Below is a small trained network, with its code and all its weights. Each question gives an input and a target symbol and asks what happens when units are switched off, that is, made to give their printed mean instead of their output.

import numpy as np


def w(rows, s, z=0):
    codes = np.array(rows[::2]) - 128.0
    scale = np.full(codes.shape[1], s)
    scale[-1] = z or s
    return codes * scale


def norm(h):
    return h / np.sqrt((h * h).mean(-1, keepdims=True) + 1e-5)


def f(y):
    return y / 2 * (1 + np.tanh(0.7978845608 * (y + 0.044715 * y**3)))


def softmax(a):
    e = np.exp(a - a.max(-1, keepdims=True))
    return e / e.sum(-1, keepdims=True)


def log_softmax(a):
    a = a - a.max(-1, keepdims=True)
    return a - np.log(np.exp(a).sum(-1, keepdims=True))


def net(x, mask):
    ids = ['ΛΞΨΩβεζημ'.index(c) for c in x.split()]
    T = len(ids)
    res = E[ids] + P[:T]
    r = norm(res)
    for j in range(3):
        rows = slice(4 * j, 4 * j + 4)
        q, k, v = (r @ M[0][rows].T for M in (Q, K, V))
        z = softmax(np.where(np.tri(T) > 0, q @ k.T / 4**0.5, -1e9)) @ v
        o = O[0][rows]
        res = res + np.where(mask[j], z, o[:, -1]) @ o[:, :-1]
    y = f(norm(res) @ A[0][:, :-1].T + A[0][:, -1])
    res = res + np.where(mask[3:15], y, B[0][:, -1]) @ B[0][:, :-1]
    return log_softmax(norm(res)[-1] @ U[:, :-1].T + U[:, -1])


Q, K, V, O, A, B = {}, {}, {}, {}, {}, {}
E = w([
[177,160,145],'Λ',
[155,2,96],'Ξ',
[109,128,129],'Ψ',
[201,141,76],'Ω',
[87,215,141],'β',
[201,140,76],'ε',
[117,123,114],'ζ',
[160,155,164],'η',
[122,126,136],'μ',
],0.019)
P = w([
[133,40,203],'0',
[17,203,7],'1',
[18,197,10],'2',
[6,180,11],'3',
[5,168,7],'4',
[6,162,7],'5',
[7,149,3],'6',
[6,140,2],'7',
],0.0027)
Q[0] = w([
[90,133,142],'H1',
[111,103,192],'H1',
[162,208,88],'H1',
[137,1,152],'H1',
[114,35,159],'H2',
[66,10,200],'H2',
[146,234,129],'H2',
[69,62,109],'H2',
[94,64,134],'H3',
[191,204,114],'H3',
[79,181,14],'H3',
[159,84,138],'H3',
],0.012)
K[0] = w([
[160,173,65],'H1',
[87,152,111],'H1',
[202,87,226],'H1',
[131,153,52],'H1',
[131,167,50],'H2',
[106,204,10],'H2',
[135,104,171],'H2',
[100,137,69],'H2',
[68,188,101],'H3',
[171,53,180],'H3',
[97,156,162],'H3',
[158,90,118],'H3',
],0.012)
V[0] = w([
[248,101,222],'H1',
[88,69,191],'H1',
[104,123,182],'H1',
[221,138,69],'H1',
[28,101,165],'H2',
[254,125,102],'H2',
[106,189,73],'H2',
[163,143,55],'H2',
[163,82,131],'H3',
[175,131,53],'H3',
[139,151,180],'H3',
[75,147,192],'H3',
],0.0082)
O[0] = w([
[140,48,207,254],'H1',
[96,128,178,102],'H1',
[128,118,36,132],'H1',
[91,173,154,177],'H1',
[57,90,110,102],'H2',
[134,147,160,163],'H2',
[184,255,48,111],'H2',
[134,217,119,118],'H2',
[154,131,48,109],'H3',
[168,168,139,130],'H3',
[68,184,139,139],'H3',
[81,136,202,136],'H3',
],0.004,0.0037)
A[0] = w([
[149,167,71,181],'N1',
[164,149,107,100],'N2',
[72,183,126,194],'N3',
[145,113,69,120],'N4',
[55,182,96,165],'N5',
[219,80,170,83],'N6',
[179,63,107,115],'N7',
[183,139,141,80],'N8',
[154,217,172,91],'N9',
[65,3,159,254],'N10',
[166,121,170,81],'N11',
[161,113,32,81],'N12',
],0.011,0.0039)
B[0] = w([
[97,66,134,226],'N1',
[57,128,74,145],'N2',
[200,63,99,234],'N3',
[55,129,251,172],'N4',
[168,59,159,253],'N5',
[81,103,209,219],'N6',
[155,123,96,186],'N7',
[139,156,79,152],'N8',
[116,88,64,204],'N9',
[227,30,17,250],'N10',
[3,147,136,145],'N11',
[57,161,206,207],'N12',
],0.0055,0.0042)
U = w([
[10,144,65,101],'Λ',
[170,210,80,6],'Ξ',
[159,211,252,174],'Ψ',
[19,172,180,3],'Ω',
[116,65,219,136],'β',
[183,218,77,12],'ε',
[186,27,75,242],'ζ',
[103,33,93,40],'η',
[114,214,57,55],'μ',
],0.013,0.0012)

Each question gives the input, a string of symbols that net reads in full, and the target symbol t.
The units are the heads (4 rows each of Q, K, V and O) and the neurons (one row each of A and B). Each row of codes is followed by its name. A weight is (code - 128) times the scale printed after its matrix; where a second scale follows, it is the last column's (O, A, B and U).
mask holds one flag per unit, heads first, then neurons. A switched-off unit (its flag False) gives its mean, the last column of its rows in O or B, instead of its output. The means were averaged over made-up inputs and are rounded, as every weight is.
A unit's drop is (log p(t) with every unit on - log p(t) with that unit switched off) / (log p(t) with every unit on - log p(t) with every unit switched off).
The circuit of an input: a set's keep is (log p(t) with only the set's units on - log p(t) with every unit switched off) / (log p(t) with every unit on - log p(t) with every unit switched off). Starting from the 12 units with the biggest drops (on a tie, the unit counted first), units are removed one at a time, each time the one whose removal leaves the highest keep (on an exact tie, the one counted first), for as long as the keep stays at least 0.8.
units of the circuit, in order: the units of the circuit, biggest drop first
most important unit: the unit with the biggest drop
k most important neurons: the k neurons with the biggest drops, biggest first
heads that matter: for each layer, one digit per head in row order, 1 if its drop is at least 0.15 and else 0, layers parted by /
input Ξ ε η, target Ω: units of the circuit, in order => [N10 N11 N5 N9]
input β ζ Ξ Ψ Ψ ε, target μ: heads that matter => 101
input μ ζ β, target ζ: most important unit => H2
input η Ψ ε Ω, target β: heads that matter => 110
input Ξ Ξ ζ Ξ Λ, target Ω: units of the circuit, in order => [N10 N11 H2 N5]
input Ξ ε Ω Λ Ξ μ Λ, target Ω: 4 most important neurons => [N10 N3 N6 N11]
input ζ Ω ε, target Λ: heads that matter => 010
input Λ Λ μ ζ Ψ ε, target Ψ: heads that matter => 110
input Ψ Ω Ξ ζ β ε, target η: units of the circuit, in order => [H2 N12 N4]
input η Ω ε β, target β: 2 most important neurons => [N3 N5]
input ζ Λ ζ Ξ ε Λ ζ, target β: heads that matter => 001
input Λ η ζ Λ β β β, target Ψ: 2 most important neurons => [N10 N5]
input ζ Ψ ζ η ε, target Λ: 3 most important neurons => [N12 N10 N5]
input ε Ξ Λ η β Ω Λ Ω, target ε: heads that matter => 011
input ε Λ Ξ ζ ε, target ε: 2 most important neurons => [N10 N11]
input β Ξ β μ Ω, target μ: most important neuron => [N10]
input ζ ζ η, target Λ: 2 most important neurons => [N9 N10]
input Λ β ζ η β, target Ψ: 3 most important neurons => [N10 N5 N3]
input ζ Λ η Ξ Λ η, target Λ: 2 most important neurons => [N9 N11]
input ε Ω Ω Ψ Ψ η β, target ε: most important unit => N3
input η ζ ζ ε β, target β: 2 most important neurons => [N3 N10]
input Λ Λ Λ Λ ε Λ β Λ, target Ψ: 2 most important neurons => [N10 N6]
input Λ η Λ Ξ Ψ Ψ Λ Ω, target Ψ: 4 most important neurons => [N10 N12 N4 N3]
